Mivup: [-30.9  22.2   0.7  35.0  12.6 -12.0  39.3  49.2 -23.3  53.2 -18.9  64.8
 -16.5   7.0  -8.2 -22.7  49.1  -2.0   7.9  24.2  16.8]
Muvus: [-34.5   4.8 -24.8 -26.2 -22.0 -18.2 -13.2 -50.9 -21.0  -4.8 -60.9 -24.9
 -12.1  24.4   8.1  28.0  13.3 -52.9  28.7 -14.4  14.5]
biz: [ 28.7 -24.9   4.8 -24.8 -50.9  -4.8 -12.1 -14.4   8.0 -52.9  14.5 -21.0
  28.0 -22.0 -26.2  24.4 -13.2  13.3 -18.2 -34.5 -60.9]
has: [24.2 16.8] | yes
perm: [ 14.5 -14.4  28.7 -52.9  13.3  28.0   8.1  24.4 -12.1 -24.9 -60.9  -4.8
 -21.0 -50.9 -13.2 -18.2 -22.0 -26.2 -24.8   4.8 -34.5] | Muvus
perm: [-22.0 -26.2  24.4 -13.2  13.3 -18.2 -34.5 -60.9  28.7 -24.9   4.8 -24.8
 -50.9  -4.8 -12.1 -14.4   8.0 -52.9  14.5 -21.0  28.0] | biz
perm: [ 28.0 -22.0 -26.2  24.4 -13.2  13.3 -18.2 -34.5 -60.9  28.7 -24.9   4.8
 -24.8 -50.9  -4.8 -12.1 -14.4   8.0 -52.9  14.5 -21.0] | biz

Revu: [ -9.3  44.4 -61.7   3.4   5.7   9.4  13.6  19.7  24.7  27.5  29.9  30.9
  29.2  26.4  20.8  15.4   8.5   0.8  -5.0  -9.6 -14.8 -17.0 -18.7 -20.1
 -20.4 -20.8 -21.1 -20.7 -20.5 -20.2 -18.1 -15.7 -11.1  -5.0]
Vaf: [ 45.7  74.2 -22.1 -17.5 -18.4 -19.0 -18.2 -17.2 -15.9 -14.9 -15.2 -15.2
 -16.7 -18.4 -20.2 -22.9 -24.3 -26.3 -26.2 -25.4 -23.1 -19.8 -15.4 -10.5
  -5.4  -0.6   4.3   7.7  11.1  12.3  13.8  14.3  14.6  15.2]
fam: [ 15.7   5.1  -2.0  -9.4  -7.9  -8.4 -11.6 -17.3 -25.3 -36.2 -47.5 -58.1
 -68.1 -75.3 -78.3 -77.9 -73.3 -65.4 -54.6 -42.9 -30.8 -20.4 -11.9  -6.5
  -4.2  -5.9  -9.3 -15.2 -21.5 -26.6 -30.5 -32.1 -30.7 -28.1]
pav: [-11.1   6.5  -9.4  -5.9   1.5   8.7  16.2  22.8  26.9  28.1  25.8  20.6
  13.4   4.4  -4.6 -11.3 -15.8 -18.1 -16.9 -13.0  -8.6  -3.8   0.5   2.0
   0.2  -4.3 -13.9 -24.5 -37.0 -49.2 -58.0 -63.7 -65.0 -60.3]
kesuz: [ 10.4 -33.9 -15.1  -1.8  -5.0  -7.7  -8.8  -8.6  -6.1  -3.3   1.1   6.3
  11.9  16.5  21.0  23.3  26.0  28.8  29.9  31.6  33.0  35.5  37.9  40.5
  42.3  44.5  46.0  47.4  48.1  48.6  49.0  48.5  49.1  49.9]
nuva: [-61.9 -11.2  -6.4  21.5  15.0   6.1  -4.8 -16.1 -27.8 -37.3 -44.4 -47.7
 -47.8 -45.6 -40.8 -34.3 -28.7 -24.6 -22.1 -22.6 -23.8 -28.3 -33.2 -37.8
 -40.2 -40.7 -37.7 -31.9 -23.9 -13.6  -2.7   7.2  15.5  20.3]
fomaz: [-18.2 -17.3 -15.9 -14.9 -14.7 -13.9 -13.9 -11.7 -11.0 -10.5 -10.0 -10.1
 -10.4 -10.7 -10.6 -11.8 -11.0 -10.8 -10.3  -9.9  -9.3  -9.5  -9.4 -10.5
 -11.6 -13.2 -14.5 -17.2 -19.2 -20.3 -21.4 -21.1 -21.3 -11.1]
guvoz: [-11.3   5.0  -0.7 -10.1  -9.5  -9.2  -8.1  -9.1 -12.8 -17.3 -25.6 -35.2
 -45.9 -56.3 -65.8 -72.3 -75.8 -76.0 -72.7 -65.7 -56.3 -44.1 -31.8 -20.5
 -10.0  -2.2   2.5   5.5   4.8   3.8   0.9  -2.0  -3.9  -3.9]
gone guvoz: [  3.8 -75.8 -12.8  -2.2 -11.3 -10.1 -65.8  -9.5 -72.7 -72.3 -20.5   5.0
 -45.9  -2.0   5.5 -31.8  -0.7   4.8 -76.0  -3.9  -3.9 -56.3 -10.0 -17.3
 -44.1 -65.7   2.5  -9.1 -35.2  -8.1 -56.3  -9.2 -25.6] | [0.9]
has: [-5.4 -0.6  4.3  7.7 11.1] | yes
has: [-17.3 -15.9 -14.9 -14.7] | yes
gone Revu: [ 29.2  29.9  15.4   0.8 -11.1  19.7 -20.7   5.7  -5.0  26.4 -15.7   3.4
  -9.6  13.6 -18.7   9.4  -9.3  30.9 -20.2 -17.0   8.5 -20.5 -20.4  -5.0
  44.4 -61.7 -21.1  24.7 -20.8 -20.1  27.5 -18.1 -14.8] | [20.8]
[-18.2 -17.2 -15.9 -14.9] | Vaf

mipa: [-15.4  -8.3  27.8  52.3 -34.2  -8.2  -9.1]
fafi: [ 3.9 -4.2 -3.5 35.3 -5.0 19.0 19.3]
defol: [-13.9  50.8  38.0 -14.0 -20.7 -34.5 -36.3]
Kebug: [-19.8  55.8  47.6  15.7 -49.6 -41.7 -43.8]
Rap: [ 38.0 -60.1 -56.5 -11.9 -60.2  61.5  63.9]
gogom: [  6.0  17.7   9.9 -30.9  -2.9 -14.6 -15.4]
toz: [ 0.2  4.1 -3.0 21.0 25.5 23.5 24.0]
vur: [ 45.3 -62.0 -56.7 -37.5  41.4  48.0  50.1]
pelu: [-9.2 27.8 18.3 15.7  2.1 15.8 -2.9]
bagu: [  0.9   2.8   6.3  42.0 -31.2   5.2   5.1]
Tizu: [  8.9   8.0   3.1 -20.6  -3.0  -5.8  -6.2]
loseg: [ 35.2 -41.8 -36.5 -28.5  12.0  26.2  27.4]
gone pelu: [27.8  2.1 -9.2 15.8 -2.9 18.3] | [15.7]
gone defol: [-36.3 -34.5  50.8 -20.7 -14.0  38.0] | [-13.9]
gone Rap: [ 61.5  63.9 -60.2  38.0 -11.9 -56.5] | [-60.1]
gone mipa: [ 27.8 -34.2  52.3  -9.1  -8.3 -15.4] | [-8.2]
has: [-60.1 -56.5 -11.9] | yes

Silof: [-25.3 -10.1  83.0   2.8  41.0  45.1 -32.9  54.8 -16.9   8.9  24.3  33.5
  44.3  28.8  42.6  80.8  28.7  41.6  -0.9 -10.5 -20.9]
matil: [ 28.8  42.6  80.8 -25.3  41.6  -0.9 -10.5  54.8  44.3  24.3  36.2   2.8
 -17.0  33.5 -10.1  83.0  41.0 -20.9  45.1   8.9 -32.9]
gome: [-25.3 -10.1 -49.5   2.8  41.0  45.1 -32.9  54.8 -16.9   8.9  24.3  33.5
  44.3  28.8  42.6  80.8  36.2  41.6  -0.9 -10.5  64.8]
perm: [-20.9 -10.5  -0.9  41.6  28.7  80.8  42.6  28.8  44.3  33.5  24.3   8.9
 -16.9  54.8 -32.9  45.1  41.0   2.8  83.0 -10.1 -25.3] | Silof
gone Silof: [-20.9  83.0  42.6  -0.9 -10.1  28.7  41.6   8.9  80.8  54.8 -25.3   2.8
  45.1 -16.9  24.3 -32.9  44.3 -10.5  33.5  41.0] | [28.8]

paza: [-16.7 -61.2  -4.8   3.4  -4.1 -62.9  41.1  -3.2   9.1  42.6  18.1 -25.5
   4.8  17.5 -24.0  18.3  18.8  48.6   9.5   8.8 -48.9 -41.0  16.5  43.0
  29.8]
nefa: [  1.7  -3.2 -27.3   8.7  29.8  -3.8  11.8  -1.0  -4.8   4.8  -2.4  24.1
  -7.3  18.8 -26.7  18.1  -4.1 -13.9 -48.6  22.2  -7.0  -1.0  11.3   9.5
  16.5]
Tesak: [-61.2  -3.2   3.4   8.7  29.8   9.1  41.1 -16.7  -4.8   4.8 -48.9  42.6
 -25.5  18.8 -41.0  18.1  -4.1  48.6 -62.9  43.0  17.5 -24.0  18.3   9.5
  16.5]
dem: [-57.9  -3.2   1.1   8.7  29.8  -3.1  33.4 -18.5  -5.3   4.8 -45.7  33.5
 -32.8  18.8 -40.6  18.1  -4.1  37.9 -57.5  50.1  18.8 -29.6  23.8   9.5
  16.5]
Femu: [-24.0  18.8  -4.8  -4.1 -48.9  18.1 -62.9   3.4  18.3  16.5  -3.2  42.6
 -61.2  48.6  41.1  17.5   9.5 -41.0  29.8   4.9   9.1 -16.7 -25.5   8.8
  43.0]
kedoz: [  2.7  -3.2 -29.7   8.7  29.8  -3.8   9.4  -0.9  -4.8   4.8  -7.0  25.1
  -8.5  18.8 -28.5  18.1  -4.1 -15.2 -52.0  22.8  -9.2   0.3  10.9   9.5
  16.5]
favet: [  3.0  -3.2 -30.1   8.7  29.8  -4.0   9.1   0.0  -4.8   4.8  -5.9  25.5
  -9.0  18.8 -29.9  18.1  -4.1 -16.8 -52.2  22.5  -9.1  -0.8   9.9   9.5
  16.5]
[29.8 -3.8 11.8 -1.0 -4.8  4.8 -2.4 24.1 -7.3 18.8] | nefa
perm: [ -3.2  18.1 -61.2 -16.7  18.8   8.7  -4.8 -25.5  43.0   4.8  29.8 -48.9
   9.5   9.1 -62.9  42.6  18.3  17.5  -4.1  41.1 -24.0  16.5 -41.0  48.6
   3.4] | Tesak
[-57.9  -3.2   1.1   8.7  29.8  -3.1  33.4 -18.5  -5.3   4.8 -45.7  33.5
 -32.8  18.8 -40.6  18.1  -4.1  37.9 -57.5  50.1  18.8 -29.6  23.8   9.5
  16.5] | dem
gone dem: [-57.5  -5.3  29.8  16.5   9.5  18.8   8.7 -40.6  18.1  33.5  23.8 -29.6
   4.8 -45.7  -3.1  50.1 -32.8  18.8   1.1 -18.5 -57.9  -3.2  37.9  -4.1] | [33.4]
[ -9.0  18.8 -29.9  18.1  -4.1 -16.8] | favet
perm: [-62.9 -61.2 -48.9 -41.0 -25.5 -24.0 -16.7  -4.8  -4.1  -3.2   3.4   4.8
   8.8   9.1   9.5  16.5  17.5  18.1  18.3  18.8  29.8  41.1  42.6  43.0
  48.6] | paza
[ 18.1 -62.9   3.4  18.3  16.5  -3.2  42.6 -61.2  48.6  41.1  17.5   9.5] | Femu

volez: [-41.4 -14.9  19.4  36.9 -24.0 -34.2]
Gik: [-29.8 -19.3  16.6  33.2  -5.4 -26.1]
kazi: [-49.0 -25.0  17.2  61.4   0.5 -42.4]
vesiv: [ 11.4  18.1  -4.7 -32.2 -75.7  -4.7]
Giki: [-40.4 -22.9  15.9  47.3  -2.6 -38.3]
fefar: [-47.9 -20.8  20.5  50.2  -9.2 -39.7]
kasi: [  5.7 -23.5  24.9  -0.5   8.5 -13.4]
Fupop: [ 28.0   4.7  -7.3 -16.0   6.0   7.4]
kol: [  4.0  30.8 -33.6  -2.9  19.4  15.4]
vulak: [  7.4  -7.3   5.9  28.0 -16.0   4.7]
dop: [  4.8  42.6 -46.0 -11.7  -0.6  -2.4]
perm: [  7.4 -16.0  28.0   6.0   4.7  -7.3] | Fupop
[-24.0 -34.2] | volez
has: [-40.4 -22.9  15.9  47.3  -2.6] | yes
again vesiv:  | [-4.7]

gaf: [ 62.3  -5.6  47.3  47.2  46.5 -70.6]
vaka: [-72.5  70.6   0.8  -7.3  63.7  -3.6]
peba: [-15.2 -32.3  40.7 -74.2  74.0 -32.3]
Dip: [ 62.3  -5.6  47.3 -21.8 -25.7 -83.4]
vafeg: [-15.2 -34.4  40.7 -74.2  74.0 -32.3]
zita: [ 70.9 -36.5  -3.6  30.6 -80.7 -10.0]
again peba:  | [-32.3]
has: [-74.2  74.0 -32.3] | yes
gone gaf: [-70.6  47.2  -5.6  46.5  62.3] | [47.3]
perm: [-74.2  74.0 -32.3 -15.2 -34.4  40.7] | vafeg

Mebu: [  8.1  79.2  79.2 -44.2  56.1 -59.4]
Naz: [ 13.0  48.3 -19.3  -9.0 -36.1   8.6]
Ziris: [ 42.0 -32.6 -59.4 -44.2  56.1  79.2]
Lov: [-32.6 -32.6 -59.4 -44.2 -45.6 -75.3]
[-59.4 -44.2  56.1  79.2] | Ziris
again Lov:  | [-32.6]
has: [ 42.0 -32.6 -59.4] | yes
has: [-59.4 -44.2  56.1] | yes
again Mebu:  | [79.2]

ran: [-18.2  -7.2 -21.9   7.4  -2.7 -12.7 -21.8 -27.7  27.2  39.9   7.7   3.0
   4.8   9.0 -11.6   9.2   5.9  23.8   2.7 -25.0 -19.3 -23.5  36.5   4.5
  37.5  35.2 -14.5   8.0 -13.7   8.0]
pega: [ -9.1   4.5 -19.0  39.3  31.0  -3.0 -11.7  -5.8   5.6   3.6  32.2  37.3
  32.7  41.7  -3.0  36.8  39.8   0.4  -9.2  -7.5  -2.7 -16.6  -3.9  36.2
  -1.1   0.9  -9.1  39.3 -16.7  30.9]
toza: [  2.7 -69.0 -15.6  -8.3 -21.3  27.8 -64.4   8.9   4.0  -2.1  -6.9 -12.6
  -7.9  -7.8 -75.5  -6.9  -9.7   3.9   8.2  11.6  16.5  -1.4   6.6 -12.1
  -1.5  -5.0   1.4 -12.3   1.1  -9.5]
pirok: [ 31.0  -3.0  32.7  -7.5  36.2  39.8   0.9  -3.9 -16.7  -9.1   4.5  30.9
  -1.1   0.4  -2.7  41.7 -11.7  32.2 -19.0  37.3   5.6  39.3  36.8   3.6
  39.3  -9.2 -16.6  -3.0  -5.8  -9.2]
gone toza: [  8.9 -75.5 -12.6  -6.9  11.6   6.6  -1.5   8.2 -21.3  -2.1  -6.9 -15.6
  16.5  -8.3  27.8  -9.7 -12.1  -1.4 -64.4  -7.9 -12.3   1.1   2.7   3.9
 -69.0   1.4  -5.0   4.0  -9.5] | [-7.8]
perm: [ -3.9 -19.0  -7.5  -9.1  31.0   3.6 -16.6  -9.1   5.6  -5.8  -3.0  -1.1
   0.9 -11.7 -16.7  39.3  36.2  41.7  32.2  36.8  39.8  -2.7   0.4  32.7
  -3.0   4.5  37.3  30.9  -9.2  39.3] | pega

